In the rows, zero is written as 128.
Each row has a class, written after it.
137  77  100  169  131  145  138  128  111  134  106  79  153  97  120  180  133  123  133  121  123  124  155  140  121  111  95  129  91  114  101  143  115  127  108  121  119  127  119  148  104  123  85  124  150 -> K_940
114  91  104  148  101  94  96  137  100  123  99  185  178  121  94  137  134  175  78  93  105  131  167  216  175  114  121  121  136  122  97  71  160  127  139  140  120  172  170  121  118  104  158  142  111 -> K_755
165  134  161  123  78  169  92  133  136  105  116  156  211  105  142  79  177  121  82  112  156  115  155  166  160  92  195  99  129  200  135  155  170  131  93  71  168  162  121  160  116  131  65  83  75 -> K_940
103  118  153  125  106  79  116  110  117  147  101  172  171  173  102  115  125  161  137  127  147  152  142  155  153  134  141  63  134  153  142  93  163  110  122  130  150  177  111  165  168  155  145  121  111 -> K_872
132  73  144  118  161  124  155  102  101  148  143  131  125  110  193  140  131  151  146  118  124  158  146  180  105  102  87  93  151  129  91  135  126  118  148  143  144  186  162  111  150  148  122  138  126 -> K_233
89  78  164  98  157  119  137  141  168  120  123  127  179  132  153  87  111  142  169  142  164  133  136  49  91  143  131  137  181  145  118  129  128  138  128  188  111  137  122  101  176  148  110  138  187 -> K_233
97  113  124  138  97  144  172  69  138  120  131  174  122  154  136  104  132  136  128  142  106  94  112  137  134  98  111  102  139  141  116  151  153  161  128  74  157  112  177  148  197  116  113  131  171 -> K_270
116  145  131  112  91  127  117  104  143  139  89  166  170  237  109  85  149  165  113  128  125  144  134  109  139  143  134  37  122  170  122  97  159  145  118  109  139  141  142  130  152  126  140  103  114 -> K_233
93  105  128  99  185  150  149  121  139  117  95  147  79  130  192  72  134  146  149  114  93  156  95  177  150  103  78  69  144  138  52  146  132  129  174  129  119  152  165  128  37  131  110  75  80 -> K_940
82  148  131  144  94  136  146  112  76  119  108  130  149  132  95  71  161  85  140  81  134  141  187  113  167  161  116  101  107  105  146  102  155  114  124  133  131  175  134  128  121  147  157  169  128 -> K_270
79  115  116  105  181  89  124  98  132  141  126  109  109  139  137  127  112  138  163  79  122  165  120  152  117  119  105  114  134  96  95  164  150  133  138  142  110  185  159  100  140  118  117  141  138 -> K_202
112  123  110  146  183  159  152  71  120  119  116  120  102  106  184  88  110  104  50  150  71  121  114  242  123  58  131  116  146  130  93  116  179  175  140  57  165  150  133  174  129  165  68  87  83 -> K_288
106  104  131  105  129  120  133  115  101  115  137  99  96  138  111  118  136  136  108  81  153  141  113  164  112  103  132  84  108  98  72  202  162  122  148  95  152  153  125  178  71  145  81  118  102 -> K_755
116  125  84  124  110  118  106  110  122  111  113  160  150  79  91  118  110  164  96  101  117  114  109  174  110  140  150  107  124  126  95  118  142  111  162  129  144  142  99  126  99  106  145  86  105 -> K_872
107  107  69  130  122  121  128  81  162  126  128  181  105  161  137  170  108  155  100  70  87  140  88  181  111  62  116  85  133  175  47  155  135  133  200  124  149  149  172  118  112  99  99  78  99 -> K_233
98  117  123  141  133  128  149  133  139  98  90  122  83  96  115  111  104  142  131  102  107  117  98  124  147  129  106  136  143  79  35  144  161  116  182  101  139  129  145  150  110  126  106  126  170 -> K_685
157  133  136  100  147  122  124  99  130  136  114  118  155  120  159  139  155  147  102  154  135  98  148  110  103  116  142  81  107  146  144  136  133  160  89  132  133  80  128  103  161  117  119  135  87 -> K_202
113  125  156  143  103  183  129  160  109  134  71  154  169  96  94  131  150  156  131  153  122  92  148  100  131  184  144  86  64  148  133  102  135  110  104  110  185  130  140  131  132  114  172  96  158 -> K_755
120  62  103  110  115  99  150  108  125  113  114  136  128  80  96  105  164  162  85  106  164  85  97  109  135  118  161  92  137  120  90  87  162  125  150  168  94  160  133  155  162  119  135  116  128 -> K_872
103  81  108  120  111  130  122  140  85  129  148  135  72  114  90  167  113  165  153  108  125  121  156  145  134  149  87  143  138  95  87  133  107  102  129  136  82  163  159  75  125  89  116  103  136 -> K_940
138  107  178  114  142  136  90  143  129  106  131  175  183  92  154  77  131  149  122  104  146  154  99  161  155  82  158  125  160  164  111  164  149  122  171  97  141  158  107  137  120  145  127  128  102 -> K_872
159  124  164  57  125  157  117  112  82  114  104  138  151  93  134  69  174  124  121  89  124  146  140  187  121  108  142  107  133  159  118  170  141  147  67  98  111  120  114  56  104  102  115  108  81 -> K_940
93  109  116  109  133  100  107  100  110  133  79  136  120  144  114  138  147  162  124  78  123  125  167  196  120  153  141  66  122  146  148  163  151  156  113  151  127  139  132  143  142  92  102  76  78 -> K_940
92  89  164  125  110  93  121  142  136  111  167  124  123  164  161  143  130  122  156  132  149  118  129  179  108  74  151  102  178  159  93  167  118  130  169  100  175  162  159  178  74  154  90  134  109 -> K_233
116  135  142  104  123  131  166  138  136  133  107  114  119  140  146  86  148  143  105  122  111  145  109  149  101  119  124  99  138  88  93  73  145  133  156  111  124  154  167  122  133  127  145  154  136 -> K_233
123  147  85  134  154  115  126  113  148  98  147  137  123  168  159  137  105  85  106  123  83  144  112  163  139  133  136  118  157  127  27  177  149  124  111  85  153  140  164  193  62  138  91  89  121 -> K_288
118  112  87  139  172  135  125  88  126  124  152  103  77  86  149  132  124  138  111  145  128  111  131  163  120  142  125  100  143  127  91  133  118  114  163  113  134  154  146  138  108  112  129  87  106 -> K_202
142  99  127  125  152  182  133  139  109  150  141  138  123  65  167  127  146  154  117  151  134  117  128  140  151  115  101  133  124  91  128  88  105  108  168  110  89  217  157  103  152  139  163  100  141 -> K_872
123  171  110  135  110  167  146  119  137  141  133  165  162  154  148  152  126  142  126  151  96  127  126  131  126  104  120  107  96  134  82  97  143  135  130  107  181  192  169  106  137  167  104  84  100 -> K_288
136  76  157  134  152  119  120  157  105  145  96  119  130  75  144  111  127  131  152  138  136  148  153  160  141  128  85  176  134  111  130  82  99  129  102  121  65  176  119  109  121  153  166  129  187 -> K_940
97  136  79  136  153  129  137  83  109  132  113  167  115  197  141  148  100  169  150  97  87  132  88  131  141  172  105  75  101  123  71  161  148  129  134  144  167  142  139  118  131  134  91  84  121 -> K_685
112  144  94  164  99  137  121  147  182  135  135  155  180  175  146  192  131  89  162  124  127  161  104  104  126  106  134  121  107  203  120  158  90  113  152  171  165  128  161  111  88  127  139  125  133 -> K_233
150  116  133  114  111  159  133  108  123  126  77  122  188  64  114  106  179  151  87  125  138  122  132  130  134  133  118  144  115  167  112  97  140  144  115  121  127  156  101  99  115  126  109  94  145 -> K_270
98  94  163  160  138  129  116  107  89  97  126  181  83  111  124  114  72  140  144  130  92  97  173  174  181  102  87  114  148  85  108  150  152  139  146  65  115  140  183  138  154  167  147  114  156 -> K_270
94  128  99  156  98  122  165  127  159  134  114  123  113  159  117  155  94  172  123  173  121  114  109  101  123  166  103  117  77  76  84  115  130  132  113  126  115  120  147  101  113  147  99  116  181 -> K_685
129  76  167  118  138  104  168  112  103  140  115  115  111  81  125  115  184  143  173  133  148  126  116  139  135  116  160  94  139  151  101  29  107  113  159  128  131  200  161  100  160  157  182  117  118 -> K_270
124  102  153  122  159  147  124  120  103  128  164  174  145  119  139  104  83  172  162  159  132  125  120  133  114  128  103  141  143  115  115  128  95  118  157  116  114  178  124  82  132  177  167  101  170 -> K_872
76  88  111  115  129  156  106  122  109  100  108  162  169  118  104  123  122  154  144  55  135  130  75  164  142  54  111  109  146  131  128  164  158  139  191  137  176  190  120  146  136  130  85  135  124 -> K_872
135  97  111  163  173  131  104  95  122  120  124  168  173  153  168  110  39  170  123  128  87  111  142  97  88  107  88  91  125  109  75  185  144  123  144  121  142  82  143  114  140  127  100  127  164 -> K_872
107  91  104  123  123  154  124  116  118  126  123  154  141  111  104  135  140  129  93  60  142  156  121  174  163  96  144  99  111  132  113  114  141  111  165  129  111  205  129  129  78  140  124  108  123 -> K_755
123  109  154  105  137  124  102  148  115  103  130  168  149  178  161  94  108  141  109  94  120  154  121  123  129  112  122  103  159  142  108  120  120  136  142  124  116  122  116  119  77  153  114  158  116 -> K_233
126  84  130  115  147  116  142  102  105  136  137  153  94  157  165  152  117  153  143  95  128  163  85  148  124  111  128  83  164  186  74  123  109  110  136  152  144  138  153  107  94  136  79  108  113 -> K_755
116  97  160  128  160  131  137  113  141  126  111  136  119  149  162  124  114  140  193  177  91  111  104  118  123  130  107  95  154  173  71  180  150  142  123  93  187  139  149  148  109  139  100  72  152 -> K_288
113  87  150  136  113  141  123  116  91  95  115  172  79  90  79  135  104  149  125  123  123  72  134  104  182  119  106  96  136  106  66  123  166  115  130  120  99  122  184  121  127  132  164  127  183 -> K_202
119  89  128  112  127  118  141  129  104  114  154  181  139  164  141  91  148  172  156  138  117  126  99  127  163  123  107  138  166  134  34  103  123  115  157  124  129  165  177  59  124  114  154  153  142 -> K_685
109  99  121  122  159  154  166  98  97  132  85  145  112  124  151  132  127  159  127  114  96  93  109  104  121  136  103  103  109  138  94  94  121  143  150  168  134  127  124  66  103  142  97  108  141 -> K_685
107  116  154  121  126  140  149  122  114  140  135  171  159  126  174  136  146  159  170  138  93  135  143  183  141  146  96  90  111  141  138  144  128  146  119  112  163  172  137  117  140  148  142  121  98 -> K_233
131  119  86  143  157  150  179  113  129  138  144  107  99  136  190  105  140  109  120  178  106  118  95  125  145  103  71  158  121  93  65  113  121  124  146  109  123  148  158  113  114  145  119  140  145 -> K_685
66  168  122  108  118  125  118  112  126  175  91  175  132  149  143  142  113  106  138  162  103  154  120  194  134  147  137  99  112  125  152  109  192  136  98  140  167  151  116  152  158  142  168  97  112 -> K_288
132  91  127  130  163  151  116  126  163  121  147  153  160  165  163  104  79  141  169  203  120  89  158  63  134  122  71  163  155  108  129  181  105  138  141  83  123  116  119  98  158  133  128  123  203 -> K_685
160  113  117  140  87  119  111  92  151  130  97  135  168  123  87  116  154  155  99  113  135  143  163  144  139  172  151  92  124  176  115  136  154  132  79  64  127  173  131  144  207  94  133  68  159 -> K_233
106  128  134  81  166  194  116  80  100  128  142  164  143  118  148  150  101  114  116  118  110  118  129  193  88  89  168  102  142  141  128  140  127  154  146  70  173  168  82  133  120  169  109  57  116 -> K_288
98  86  90  149  146  143  119  104  116  102  134  121  110  68  100  124  106  148  94  79  155  124  113  153  125  96  129  128  141  113  100  79  125  117  179  120  137  210  133  134  140  144  112  132  160 -> K_202
133  131  123  125  116  97  137  106  115  119  86  123  150  173  121  124  157  158  74  120  100  109  111  168  117  97  120  105  118  140  105  130  170  164  121  133  165  105  167  136  123  118  81  136  97 -> K_270
123  74  137  141  101  127  149  126  117  101  124  155  123  152  81  150  100  166  110  145  140  85  66  108  124  88  111  127  141  114  85  129  125  138  138  108  121  106  150  169  138  153  126  141  227 -> K_872
121  95  131  105  160  164  123  128  112  125  143  164  160  122  204  130  133  164  149  131  97  119  112  161  140  120  110  86  150  135  68  160  127  129  145  103  162  122  140  138  76  114  98  109  91 -> K_755
124  94  113  123  145  115  107  96  101  136  141  146  112  139  157  128  126  158  95  116  104  119  131  225  94  60  115  112  144  145  71  129  129  146  184  95  145  173  160  113  114  126  131  97  91 -> K_233
125  97  118  123  138  140  130  107  154  128  109  141  130  148  166  118  128  165  123  158  128  101  166  106  109  113  90  58  121  140  116  122  110  152  149  126  118  144  157  113  126  144  134  81  121 -> K_233
107  98  134  155  99  137  101  106  119  113  102  178  136  99  117  154  103  160  106  121  115  100  150  166  138  121  143  71  89  154  98  134  140  123  114  65  175  149  154  143  130  137  106  69  132 -> K_270
152  139  209  48  151  96  133  143  137  124  82  139  170  136  147  76  156  121  117  162  116  180  141  167  113  107  133  104  134  142  73  140  167  139  66  69  155  141  127  119  107  149  158  134  111 -> K_288
107  96  100  155  123  86  147  130  96  119  125  124  51  144  77  161  122  152  142  140  117  81  98  124  163  163  126  129  122  72  86  116  150  121  153  167  105  123  178  123  156  123  164  129  148 -> K_685
131  64  130  164  154  75  152  129  163  118  65  89  133  135  65  134  105  165  144  101  106  156  117  153  109  118  93  117  100  106  86  155  147  125  153  116  125  140  135  167  113  120  127  130  192 -> K_940
92  116  114  124  164  152  146  100  138  115  111  148  153  159  75  99  115  114  121  147  94  111  114  123  131  107  114  124  112  152  115  96  130  130  136  113  140  141  137  92  104  121  174  133  173 -> K_202
151  155  99  120  116  176  134  79  164  139  102  128  186  152  174  129  175  152  90  142  113  113  132  140  127  115  105  77  102  139  132  203  163  170  133  95  159  114  152  151  135  101  76  83  110 -> K_270
122  104  98  122  194  178  134  103  143  127  127  123  177  131  169  126  112  166  148  128  122  147  130  82  116  108  55  110  124  103  113  147  109  146  144  146  122  149  150  72  162  123  109  153  163 -> K_202
99  148  123  136  87  196  149  113  132  106  164  184  178  143  114  150  115  125  128  155  108  116  120  158  151  125  128  145  152  145  136  144  142  151  140  96  177  150  106  149  106  159  97  111  147 -> K_288
100  115  71  120  141  124  139  105  132  117  99  133  106  106  85  132  91  123  117  122  117  102  102  77  116  124  81  148  126  103  63  86  138  117  109  151  113  123  147  107  148  114  145  131  204 -> K_202
147  91  128  126  154  102  131  136  156  108  89  120  130  137  124  134  115  120  60  133  122  114  117  92  137  92  153  81  97  103  89  122  190  141  106  141  113  120  142  176  119  169  102  119  119 -> K_288
111  136  133  98  134  181  120  111  117  115  165  170  178  165  144  77  104  80  174  134  99  125  144  146  152  91  124  140  176  127  97  168  140  122  120  81  114  118  120  109  87  130  121  112  132 -> K_940
111  98  141  152  112  148  107  131  83  84  125  163  120  37  77  146  105  162  108  86  132  135  116  191  169  89  100  156  130  120  85  145  160  119  140  126  146  169  165  90  138  133  127  157  151 -> K_202
130  151  135  129  139  110  144  132  152  140  133  122  140  135  202  119  150  105  118  134  137  150  125  125  100  147  152  127  140  136  146  157  143  150  126  163  150  139  143  156  132  145  113  148  117 -> K_288
103  121  40  163  168  194  132  76  116  124  164  137  84  109  158  125  93  141  85  159  104  90  102  163  142  96  61  149  149  106  93  92  117  135  186  108  130  174  153  134  123  138  110  93  148 -> K_202
96  129  121  123  110  94  120  123  71  139  94  161  135  128  86  180  116  132  131  117  107  105  168  165  122  153  101  119  116  119  115  117  127  110  109  157  139  133  128  131  107  124  169  119  140 -> K_872
136  159  130  66  141  146  139  83  119  156  96  146  175  145  183  94  185  116  100  133  105  102  151  142  103  116  151  60  114  148  132  139  194  164  117  132  173  147  109  142  124  131  118  89  52 -> K_288
125  137  106  123  121  189  137  117  120  132  87  123  110  96  95  144  136  150  126  159  140  80  97  78  135  113  97  87  88  112  92  62  139  110  133  101  172  172  149  147  164  150  149  83  163 -> K_202
127  116  86  143  115  144  91  101  126  106  92  156  172  170  123  146  115  145  130  119  122  105  150  107  177  130  98  95  140  145  69  165  147  135  126  140  122  121  143  111  83  129  90  81  152 -> K_685
153  135  111  105  127  97  106  140  147  125  107  136  203  154  154  100  163  146  107  126  149  153  133  127  108  113  119  107  146  159  119  129  113  119  149  154  148  147  127  127  90  112  137  144  98 -> K_872
105  92  116  150  148  129  150  103  123  130  136  171  79  131  145  132  111  166  155  148  90  93  113  115  155  105  81  134  136  138  108  93  109  146  171  136  109  154  187  73  167  142  129  92  126 -> K_270
